Each row has a name. Each piece below is followed by the name of the row it came from. Each question is about the rows just above it.

-240 -157 -360  578  -65   63 -230  119  135   96 -105  135 -283 -311   72 -436  369   40  193  -29   65  -70 -325   98  -70   16 -507  -73   99   44  325  239 -336   44 : S
-622  544  -55  347  188  740 -173   28  725  165 -146  536 -503  139  160  565 -360  111 -250  411 -204  384  256 -407  352  235  109   33  379  -74  815 -233 -422  283 : A
-268  -15 -222  358  109 -236 -172  101 -311   10  129 -231  -18 -562  -49 -471  325  438  -86  -89 -180   -9  157 -136  375 -444 -589   16   16  370  179  154  152  231 : Z
-563  511 -119  331  106  852 -300   80  684  247  -96  634 -696  213  211  419 -501  241 -366  339 -154  331  289 -465  409  218   90  166  442   -2  741 -311 -495  274 : H
  56  412  384 -190 -819 -228  186  203  -51  -46 -114 -145 -181  -29  298  464   17  401  175 -231  149 -164  163  -53  541  468  159   71   41  321  227 -156 -172  -20 : N
-268  -15 -222  358  109 -236 -172  101 -311   10  129 -231  -18 -562  -49 -471  325  438  -86  -89 -180   -9  157 -136  375 -444 -589   16   16  370  179 -520  -67  -94 : X
 492 -593  147  287  387 -571  -15  177 -195  302  100 -137  -34 -333   17 -479  504  597 -121  -95 -175   27   56  135  317 -275 -364   24  183  396  114   52  344  242 : M
-593  492  -46  388  136  842 -188   50  655  203  -98  557 -614  200  165  501 -405  191 -285  399 -180  362  261 -412  385  207  155   90  379  -71  789 -314 -439  288 : J
find:  24 183 396 114  52 | M
The row with  203  -51  -46 -114 -145 -181  -29  298  464   17  401  175 is | N
Where do -268  -15 -222  358  109 -236 -172  101 -311   10  129 -231  -18 -562  -49 -471  325  438  -86  -89 -180   -9  157 -136  375 -444 -589   16   16  370  179 -520  -67  -94 appear? | X
find: -593  492 | J

 363 -781  202 -564 -162  V
-562 -755 -610 -669 -206  R
-562 -755 -610  485 -423  G
 -27  576  841 -277  654  C
   4 -565 -484 -838  242  P
 576  -27  693 -358  549  U
-807  814 -763  421 -600  T
 363 -781  202 -129 -275  W
find:  363 -781  202 -564 -162 | V
Which row holds -562 -755 -610 -669? | R
find: -27 576 | C
-610  485 -423 is in which row? | G
find:  576  -27  693 -358 | U
find:  841 -277  654 | C
 841 -277 is in which row? | C

 526 -530  343 -388 -423 -367 -519 -> L
 376  145  141  211  266  412 -388 -> K
 518 -193 -738   81  281 -381  184 -> F
-271   -2  161 -217 -221 -104 -772 -> Q
 539    9  633 -125 -431  -65  258 -> Y
 410 -388   81 -738 -448  -91 -609 -> D
 140  228 -100 -429  237   83 -447 -> E
The row with  518 -193 -738   81 is | F
find:  412 -388 | K

-235 -658 -194 -461 -114   93   76  179   -4  puf
-235 -658 -194 -461 -114  -45   76  179  463  meso
-235 -658 -194 -461 -114  -45   76  179   -4  rutot
Which row holds -235 -658 -194 -461 -114   93   76? | puf
find: -235 -658 -194 -461 -114  -45   76  179  463 | meso

 568  799 -106  293 -422 -137  141  481   71 : sanav
-424 -767  151 -320  584 -192  321 -704 -142 : Mudil
-459 -402  -86  -34 -102  346 -774  337  125 : Dege
-554 -604   49 -222    1  387 -611  196   -6 : Pebo
 753  658    6   30 -266 -142  704 -210 -108 : Vusud
The row with  6 30 is | Vusud
find:  387 -611 | Pebo

 -5  15 -52   0 -37  -9  -2   6  44  20 -12 -15  10  26  19  18 -25   8 = Melen
 -71   33  358   24  -42 -180  -45 -103 -140  -97  -42 -141  336  203  610 -164 -222  336 = Falim
-179  -45 -103   24  -42 -180  -45 -103 -140  -97  -42 -216   77   21  -23  143 -119  -44 = lol
 -5  15 -52   0 -37  -9  -2  45  44  20 -12 -15  10  26  19  18 -25   8 = toti
 -71   33  358   24  -42 -180  -45 -103  -25   18   26  -15   20   10   19   44  -12  -44 = Dosod
Where do  -5  15 -52   0 -37  -9  -2   6  44  20 -12 -15  10  26  19  18 -25   8 appear? | Melen
Which row holds  -71   33  358   24  -42 -180  -45 -103 -140  -97  -42 -141  336  203  610 -164 -222  336? | Falim
Which row holds -25  18  26 -15  20  10? | Dosod
find:  -23  143 -119 | lol
Where do  -5  15 -52   0 -37  -9  -2   6  44 appear? | Melen
Where do   0 -37  -9  -2  45 appear? | toti

 -79  338 -582  509  -51  lil
-659  273 -122 -214 -391  tatad
 305 -120  537  462  337  Vema
600   3 131 573  93  tukif
 457  189  353  361 -473  kir
 183  552  -35  254 -566  roz
 377 -309  204  661  -61  leru
 402 -101  479  482 -299  Poz
 307  414  229 -454  450  zako
 226 -230 -381  682  -68  gofut
  78  261  756  -37 -270  Fakup
find: -659  273 -122 -214 | tatad
Where do  338 -582  509 appear? | lil

-254  -53 -104 -602 -155 -304  Femip
-120 -498  -53 -358   46  335  Detu
 -53 -120 -498 -358   46  328  rezuk
-890 -428  -59 -293 -410  327  Pipa
-254  -53 -104 -602 -155  551  nese
find: -254  -53 -104 -602 -155 -304 | Femip
find:  -53 -120 -498 -358   46  328 | rezuk
Where do  46 335 appear? | Detu
find: -254  -53 -104 -602 -155  551 | nese
find: -120 -498  -53 | Detu

  49 -136 -248  186  276 -167 -242  127  476 -359   35   94  205  403  -97 -191  101    8  300 -165  246  128  -54  233  436  479  393  143 -223  127   54   40  260 -228   18 -172  422 -205  248  -28  619  482  304 -149  193 -245 = sibag
  49 -136 -248  186  276 -167 -242  127  476 -359   23   94  205  403  -97 -191  101    8  300 -165  246  128  -54  233  436  479  357  143 -223  127   29   40  260 -228   18 -172  422 -205  248  -28  619  482  304 -149  193 -245 = lunol
-152  379  306   88   42  112 -345  206  -29 -570   -9  331 -153  429  -50   43  -68 -331  -37  -88  128   -1  -16  -30  404  328   17  -42  227 -105 -101  -56  637   68 -127 -345  692 -369  585  -56  523  330   63 -430  447  256 = Fakek
find:  -29 -570   -9  331 -153 | Fakek
The row with   49 -136 -248  186  276 -167 -242  127  476 -359   23   94  205  403  -97 -191  101    8  300 -165  246  128  -54  233  436  479  357  143 -223  127   29   40  260 -228   18 -172  422 -205  248  -28  619  482  304 -149  193 -245 is | lunol

 341  108  606 -473 -219 -542  516 -256  332  -23 -457  209 -435   60 -453 -205   95  585  -15  -53  241  -90   23 -143  185 -189 -496 -336 -150 -141  216 -147  451  139   88 -343  323 -461  345  220 -532 -106  141 -334  220   23 -229  479 -149 -132  163 -501   93  206 -225   20 = potat
 170   60  255  -37 -207 -182  106 -253  128  -32 -340   -3 -141  115 -115 -277   13  264  -59 -397   38 -279  -61 -111  147  -11 -185  -30 -152  -51   44    9  -19  226  124  -32  279 -426  -31  131 -426 -104  166 -166  147  104  118  206 -191  -17  369 -251  176   56 -185   57 = Mibup
-192  -17  218  158  -21  384   59 -236   -4 -298 -227  -27 -140  210  167 -499   30 -148   65   47  -58 -416    5 -121 -124   17 -153   77  471  380 -146  -74   36  111  781 -156 -188   32  -63  320  255 -589  672 -500  -17  452  576  -53   -3 -504  -32 -110  285  -21 -500   99 = Tok
 170   60  255  -37 -207 -182  106 -253  128  -32 -340   -3 -141  115 -115 -277   13  264  -59 -397   38 -279  -61  -12  147  -11 -185  -30 -152  -51   44    9  -19  226  124  -32  279 -426  -31  131 -426 -104  166 -166  147  270    2  206 -191  -17  369 -251  176   56 -225   57 = Vok
  46   -3 -133   33  -72  401  227 -317  -64   48 -393 -141  228  -76 -108  133  235 -238  179  419 -325   87 -141   79 -252 -335  -11 -157  -70  -69 -235 -229   94 -328  104 -108  -53 -235 -212  268   27  -65  166 -240 -156  253  177 -513 -305   75  -49  101  209   95   88 -312 = Begos
  63  -39  115  119   11  158   35  -76 -133    1 -230   86  198 -105   90 -116  336  -22  -66 -143 -143 -165 -267   -9 -365 -271 -193  265  -60   16 -338 -143 -163  148   -4 -109  239 -251 -395  -28  153 -315   16 -168 -259  321  394 -440 -207  -48   40  200   21  -52    5   96 = buze
 176  -20  112 -129 -174  260  398 -352  278 -168 -174  -96 -273   77  -72  -51   58 -210   -4  266 -175 -185   31   34  262  -70  -57  -96   77  -28   50 -112  267 -416  314   29 -297 -192  143  444 -282   -8  261 -285  240  104  118  324 -275  235   31 -250  478  -35  -48 -320 = Vido
find:  170   60  255  -37 -207 -182  106 -253  128  -32 -340   -3 -141  115 -115 -277   13  264  -59 -397   38 -279  -61 -111  147  -11 -185  -30 -152  -51   44    9  -19  226  124  -32  279 -426  -31  131 -426 -104  166 -166  147  104  118  206 -191  -17  369 -251  176   56 -185   57 | Mibup
Which row holds 119  11? | buze
find: -168 -259  321  394 -440 | buze
 176  -20  112 -129 -174  260  398 -352  278 -168 -174  -96 -273   77  -72  -51   58 -210   -4  266 -175 -185   31   34  262  -70  -57  -96   77  -28   50 -112  267 -416  314   29 -297 -192  143  444 -282   -8  261 -285  240  104  118  324 -275  235   31 -250  478  -35  -48 -320 is in which row? | Vido
find:  111  781 -156 | Tok
find:  471  380 -146  -74   36  111 | Tok

